Here is a tiny trained network, its code and every weight. The questions are about switching its units off for an input and a target symbol, where a switched-off unit gives its printed mean instead of its output.

import numpy as np


def w(rows, s, z=0):
    codes = np.array(rows[::2]) - 128.0
    scale = np.full(codes.shape[1], s)
    scale[-1] = z or s
    return codes * scale


def norm(h):
    return h / np.sqrt((h * h).mean(-1, keepdims=True) + 1e-5)


def f(y):
    return y / 2 * (1 + np.tanh(0.7978845608 * (y + 0.044715 * y**3)))


def softmax(a):
    e = np.exp(a - a.max(-1, keepdims=True))
    return e / e.sum(-1, keepdims=True)


def log_softmax(a):
    a = a - a.max(-1, keepdims=True)
    return a - np.log(np.exp(a).sum(-1, keepdims=True))


def net(x, mask):
    ids = ['γδζλστφω'.index(c) for c in x.split()]
    T = len(ids)
    res = E[ids] + P[:T]
    r = norm(res)
    for j in range(2):
        rows = slice(2 * j, 2 * j + 2)
        q, k, v = (r @ M[0][rows].T for M in (Q, K, V))
        z = softmax(np.where(np.tri(T) > 0, q @ k.T / 2**0.5, -1e9)) @ v
        o = O[0][rows]
        res = res + np.where(mask[j], z, o[:, -1]) @ o[:, :-1]
    y = f(norm(res) @ A[0][:, :-1].T + A[0][:, -1])
    res = res + np.where(mask[2:6], y, B[0][:, -1]) @ B[0][:, :-1]
    return log_softmax(norm(res)[-1] @ U[:, :-1].T + U[:, -1])


Q, K, V, O, A, B = {}, {}, {}, {}, {}, {}
E = w([
[149,172,32,85,134],'γ',
[96,39,191,155,144],'δ',
[23,148,92,182,190],'ζ',
[150,82,169,178,128],'λ',
[25,150,108,125,177],'σ',
[172,79,201,134,170],'τ',
[157,14,95,113,2],'φ',
[90,138,62,79,63],'ω',
],0.0098)
P = w([
[77,131,254,134,52],'0',
[150,36,131,199,210],'1',
[152,64,125,190,190],'2',
[129,50,91,173,156],'3',
[132,85,96,151,142],'4',
[140,80,112,147,136],'5',
[130,95,128,131,128],'6',
],0.0043)
Q[0] = w([
[77,94,47,94,3],'head 1',
[160,42,229,207,159],'head 1',
[100,163,106,160,199],'head 2',
[126,192,82,134,97],'head 2',
],0.018)
K[0] = w([
[107,57,36,56,134],'head 1',
[70,159,250,139,17],'head 1',
[95,174,109,146,161],'head 2',
[114,177,43,71,173],'head 2',
],0.02)
V[0] = w([
[143,81,98,251,180],'head 1',
[51,162,102,188,104],'head 1',
[162,84,107,105,134],'head 2',
[179,179,165,122,8],'head 2',
],0.017)
O[0] = w([
[144,73,128,44,8,144],'head 1',
[64,33,41,40,182,227],'head 1',
[169,86,109,106,162,160],'head 2',
[198,119,1,229,57,2],'head 2',
],0.0071,0.0052)
A[0] = w([
[105,147,106,63,100,96],'neuron 1',
[85,180,143,79,173,10],'neuron 2',
[85,216,85,122,176,24],'neuron 3',
[67,253,62,37,86,201],'neuron 4',
],0.026,0.0014)
B[0] = w([
[162,189,138,114,134,188],'neuron 1',
[127,152,79,167,91,248],'neuron 2',
[61,160,168,99,73,198],'neuron 3',
[5,51,194,139,135,208],'neuron 4',
],0.03,0.011)
U = w([
[183,179,171,44,98,142],'γ',
[71,34,205,63,168,141],'δ',
[153,144,84,21,179,250],'ζ',
[159,68,70,148,36,68],'λ',
[100,102,1,129,210,78],'σ',
[180,192,204,188,135,77],'τ',
[148,141,130,187,247,170],'φ',
[35,202,113,139,101,210],'ω',
],0.0079,0.0019)

Each question gives the input, a string of symbols that net reads in full, and the target symbol t.
The units are the heads (2 rows each of Q, K, V and O) and the neurons (one row each of A and B). Each row of codes is followed by its name. A weight is (code - 128) times the scale printed after its matrix; where a second scale follows, it is the last column's (O, A, B and U).
mask holds one flag per unit, heads first, then neurons. A switched-off unit (its flag False) gives its mean, the last column of its rows in O or B, instead of its output. The means were averaged over made-up inputs and are rounded, as every weight is.
A unit's drop is (log p(t) with every unit on - log p(t) with that unit switched off) / (log p(t) with every unit on - log p(t) with every unit switched off).
The circuit of an input: a set's keep is (log p(t) with only the set's units on - log p(t) with every unit switched off) / (log p(t) with every unit on - log p(t) with every unit switched off). Starting from all 6 units, units are removed one at a time, each time the one whose removal leaves the highest keep (on an exact tie, the one counted first), for as long as the keep stays at least 0.8.
circuit, biggest first: the units of the circuit, biggest drop first
most important unit: the unit with the biggest drop
k most important neurons: the k neurons with the biggest drops, biggest first
which heads matter: for each layer, one digit per head in row order, 1 if its drop is at least 0.15 and else 0, layers parted by /
drop when u is switched off: that unit's drop, to one decimal
input δ γ ω λ, target δ: which heads matter	00
input ω ζ γ τ γ, target δ: circuit, biggest first	neuron 4
input σ γ ζ φ ω φ, target σ: circuit, biggest first	head 1; neuron 4; neuron 3
input λ λ τ, target λ: 2 most important neurons	neuron 4; neuron 1
input γ σ λ ζ λ δ, target γ: circuit, biggest first	head 1; neuron 4; neuron 2
input φ λ ζ σ δ, target φ: circuit, biggest first	neuron 3; head 1; neuron 4
input ζ ω τ ζ φ, target λ: which heads matter	01
input λ φ δ, target λ: which heads matter	11
input φ γ φ λ, target φ: circuit, biggest first	neuron 3; head 1; neuron 4; neuron 2
input ζ ζ φ σ σ δ τ, target ζ: 3 most important neurons	neuron 4; neuron 3; neuron 1
input φ φ φ δ, target φ: 3 most important neurons	neuron 3; neuron 4; neuron 2
input γ τ δ, target γ: 3 most important neurons	neuron 4; neuron 1; neuron 3
input γ φ λ λ φ, target λ: circuit, biggest first	head 2; neuron 4; neuron 1
input σ φ λ δ φ λ, target σ: most important unit	head 1
input γ ω ω, target δ: 3 most important neurons	neuron 2; neuron 4; neuron 3
input φ λ ζ δ λ λ τ, target φ: 3 most important neurons	neuron 3; neuron 4; neuron 1
input τ σ ω λ, target τ: drop when neuron 3 is switched off	0.2
input γ λ ζ σ ω τ, target γ: drop when head 2 is switched off	0.0
input φ λ λ γ λ, target φ: drop when neuron 3 is switched off	0.7
input σ φ λ, target σ: most important neuron	neuron 4
input γ ζ δ λ λ λ, target γ: 2 most important neurons	neuron 4; neuron 2
